Below are the code and all the weights of a small trained network. Each question names an input and a class and asks about switching units off, where a switched-off unit gives its printed mean instead of its output.

import numpy as np


def w(rows, s, z=0):
    codes = np.array(rows[::2]) - 128.0
    scale = np.full(codes.shape[1], s)
    scale[-1] = z or s
    return codes * scale


def norm(h):
    return h / np.sqrt((h * h).mean(-1, keepdims=True) + 1e-5)


def f(y):
    return y / 2 * (1 + np.tanh(0.7978845608 * (y + 0.044715 * y**3)))


def log_softmax(a):
    a = a - a.max(-1, keepdims=True)
    return a - np.log(np.exp(a).sum(-1, keepdims=True))


def net(x, mask):
    res = np.array(x, float).reshape(1, 7) / 4 @ E
    u = 0
    for l in range(2):
        y = f(norm(res) @ A[l][:, :-1].T + A[l][:, -1])
        res = res + np.where(mask[u : u + 13], y, B[l][:, -1]) @ B[l][:, :-1]
        u += 13
    return log_softmax(norm(res)[-1] @ U[:, :-1].T + U[:, -1])


A, B = {}, {}
E = w([
[123,127,131,127,127,127,127,128,131],'x0',
[184,203,196,157,43,55,113,218,99],'x1',
[125,131,125,129,129,128,129,129,131],'x2',
[87,112,132,251,163,123,148,164,2],'x3',
[130,126,133,126,128,128,128,127,128],'x4',
[127,129,126,129,127,126,129,129,131],'x5',
[150,147,116,153,159,121,34,90,133],'x6',
],0.00077)
A[0] = w([
[186,190,122,113,116,134,68,124,163,23],'L0N0',
[223,166,153,64,38,106,135,167,173,27],'L0N1',
[113,58,73,198,222,209,107,71,42,2],'L0N2',
[183,144,110,105,91,150,122,140,138,22],'L0N3',
[128,125,133,129,131,126,127,128,130,131],'L0N4',
[90,77,74,10,160,177,141,36,252,65],'L0N5',
[91,90,71,150,139,184,210,152,100,4],'L0N6',
[125,126,124,127,122,124,125,129,125,131],'L0N7',
[96,87,76,148,142,190,207,148,95,5],'L0N8',
[152,106,141,107,102,112,151,137,122,82],'L0N9',
[125,127,126,128,123,124,126,126,126,130],'L0N10',
[170,118,177,62,59,91,199,170,154,54],'L0N11',
[81,131,148,139,114,88,124,143,127,145],'L0N12',
],0.0019,0.00059)
B[0] = w([
[102,67,176,100,113,85,117,100,113,140],'L0N0',
[17,169,155,105,153,105,128,133,181,191],'L0N1',
[52,181,112,124,145,82,133,124,244,248],'L0N2',
[70,126,162,122,143,108,127,122,135,111],'L0N3',
[128,129,126,128,126,126,128,127,128,129],'L0N4',
[220,112,118,145,72,158,140,178,2,246],'L0N5',
[123,96,199,90,126,72,108,95,130,139],'L0N6',
[133,131,132,130,129,124,131,126,131,129],'L0N7',
[121,99,192,92,124,72,111,94,138,141],'L0N8',
[106,156,124,115,139,168,135,143,134,118],'L0N9',
[129,130,130,128,127,126,129,126,129,129],'L0N10',
[78,192,81,117,151,202,140,153,178,158],'L0N11',
[169,140,132,122,123,160,124,138,119,139],'L0N12',
],0.0014,0.0012)
A[1] = w([
[173,87,83,66,133,184,126,79,162,119],'L1N0',
[239,121,175,85,32,131,205,182,97,108],'L1N1',
[98,144,121,127,122,157,118,134,102,88],'L1N2',
[236,175,108,116,84,140,13,142,123,139],'L1N3',
[87,65,112,166,194,157,160,97,74,2],'L1N4',
[168,95,84,71,133,178,129,83,160,112],'L1N5',
[149,146,148,168,117,113,138,158,73,183],'L1N6',
[141,154,154,183,113,99,138,169,65,168],'L1N7',
[169,91,94,164,165,152,49,80,44,108],'L1N8',
[189,175,118,116,80,134,54,152,135,48],'L1N9',
[99,74,108,158,164,156,190,119,81,68],'L1N10',
[94,62,105,145,143,157,250,139,77,157],'L1N11',
[135,172,193,115,117,76,50,123,169,125],'L1N12',
],0.0024,0.00045)
B[1] = w([
[152,132,151,207,131,120,142,181,69,180],'L1N0',
[84,123,2,181,159,153,155,124,156,218],'L1N1',
[170,137,121,98,100,134,123,132,148,128],'L1N2',
[122,94,246,104,150,84,88,67,108,255],'L1N3',
[87,147,127,76,106,92,106,94,199,198],'L1N4',
[147,134,150,201,129,118,144,177,76,167],'L1N5',
[176,93,108,98,139,181,138,114,130,185],'L1N6',
[190,86,110,111,139,186,142,118,112,214],'L1N7',
[137,233,111,144,176,212,145,172,160,227],'L1N8',
[103,106,189,97,148,102,119,88,131,185],'L1N9',
[123,106,146,71,86,78,108,99,165,176],'L1N10',
[159,56,180,83,60,55,93,106,105,222],'L1N11',
[102,58,124,81,113,107,159,82,129,206],'L1N12',
],0.0019,0.00098)
U = w([
[184,51,31,151,46,169,228,199,60,176],'0',
[65,70,207,34,84,21,83,44,171,243],'1',
[222,174,179,196,208,205,46,104,54,139],'2',
[35,194,7,195,207,126,68,62,230,3],'3',
[32,254,101,55,75,181,191,210,232,4],'4',
],0.0064,0.0012)

Each question gives the input, the list of numbers given to net, and the class t.
The units are the neurons (one row each of A and B). Each row of codes is followed by its name. A weight is (code - 128) times the scale printed after its matrix; where a second scale follows, it is the last column's (A, B and U).
mask holds one flag per neuron, layer by layer. A switched-off neuron (its flag False) gives its mean, the last column of its row in B, instead of its output. The means were averaged over made-up inputs and are rounded, as every weight is.
A unit's drop is (log p(t) with every unit on - log p(t) with that unit switched off) / (log p(t) with every unit on - log p(t) with every unit switched off).
The circuit of an input: a set's keep is (log p(t) with only the set's units on - log p(t) with every unit switched off) / (log p(t) with every unit on - log p(t) with every unit switched off). Starting from the 12 units with the biggest drops (on a tie, the unit counted first), units are removed one at a time, each time the one whose removal leaves the highest keep (on an exact tie, the one counted first), for as long as the keep stays at least 0.8.
units of the circuit, in order: the units of the circuit, biggest drop first
unit that matters most: the unit with the biggest drop
k most important neurons: the k neurons with the biggest drops, biggest first
k most important neurons of layer l: the k neurons of layer l with the biggest drops, biggest first
drop when u is switched off: that unit's drop, to one decimal
input [4,-1,-8,5,2,-5,-8], class 1: units of the circuit, in order	(L1N11, L1N10)
input [4,0,-5,-4,5,3,8], class 2: unit that matters most	L0N2
input [-6,-8,6,-1,0,7,8], class 2: units of the circuit, in order	(L0N5, L1N0)
input [1,-2,-4,-8,7,7,1], class 2: 2 most important neurons	(L1N3, L0N5)
input [8,-6,-4,-1,3,-8,6], class 2: 2 most important neurons of layer 0	(L0N5, L0N1)
input [-1,0,5,-3,4,6,-2], class 0: 2 most important neurons of layer 0	(L0N5, L0N2)
input [5,-5,-5,-3,3,-8,0], class 0: 2 most important neurons	(L0N5, L1N1)
input [-5,0,-5,3,2,-2,-7], class 1: 3 most important neurons	(L0N5, L1N11, L1N10)
input [-1,-1,-7,5,5,2,7], class 3: 2 most important neurons	(L0N2, L0N5)
input [1,-2,5,1,7,-1,-5], class 1: 2 most important neurons	(L1N11, L1N10)
input [-2,0,-8,5,-1,0,5], class 3: 2 most important neurons	(L0N5, L0N2)
input [-1,0,4,-6,0,6,-6], class 0: 2 most important neurons	(L0N5, L0N2)
input [-7,-1,3,-5,6,-4,-2], class 0: 2 most important neurons	(L0N5, L1N1)
input [-8,-5,0,-6,-1,7,2], class 2: most important neuron	(L1N3)
input [-3,0,-6,5,3,6,-4], class 1: 2 most important neurons	(L0N5, L1N11)
input [-6,-2,-4,7,-2,5,7], class 3: 2 most important neurons	(L0N2, L0N5)
input [-6,0,3,-5,4,4,-1], class 0: 2 most important neurons of layer 1	(L1N1, L1N8)
input [-1,-8,-7,-2,-3,-3,-4], class 0: drop when L0N5 is switched off	0.5
input [-6,-8,1,-3,-7,2,-3], class 0: drop when L0N5 is switched off	0.2
input [-8,-1,3,-6,7,-7,1], class 2: unit that matters most	L1N3
input [-4,-4,-6,-3,-8,0,1], class 2: drop when L1N3 is switched off	0.2
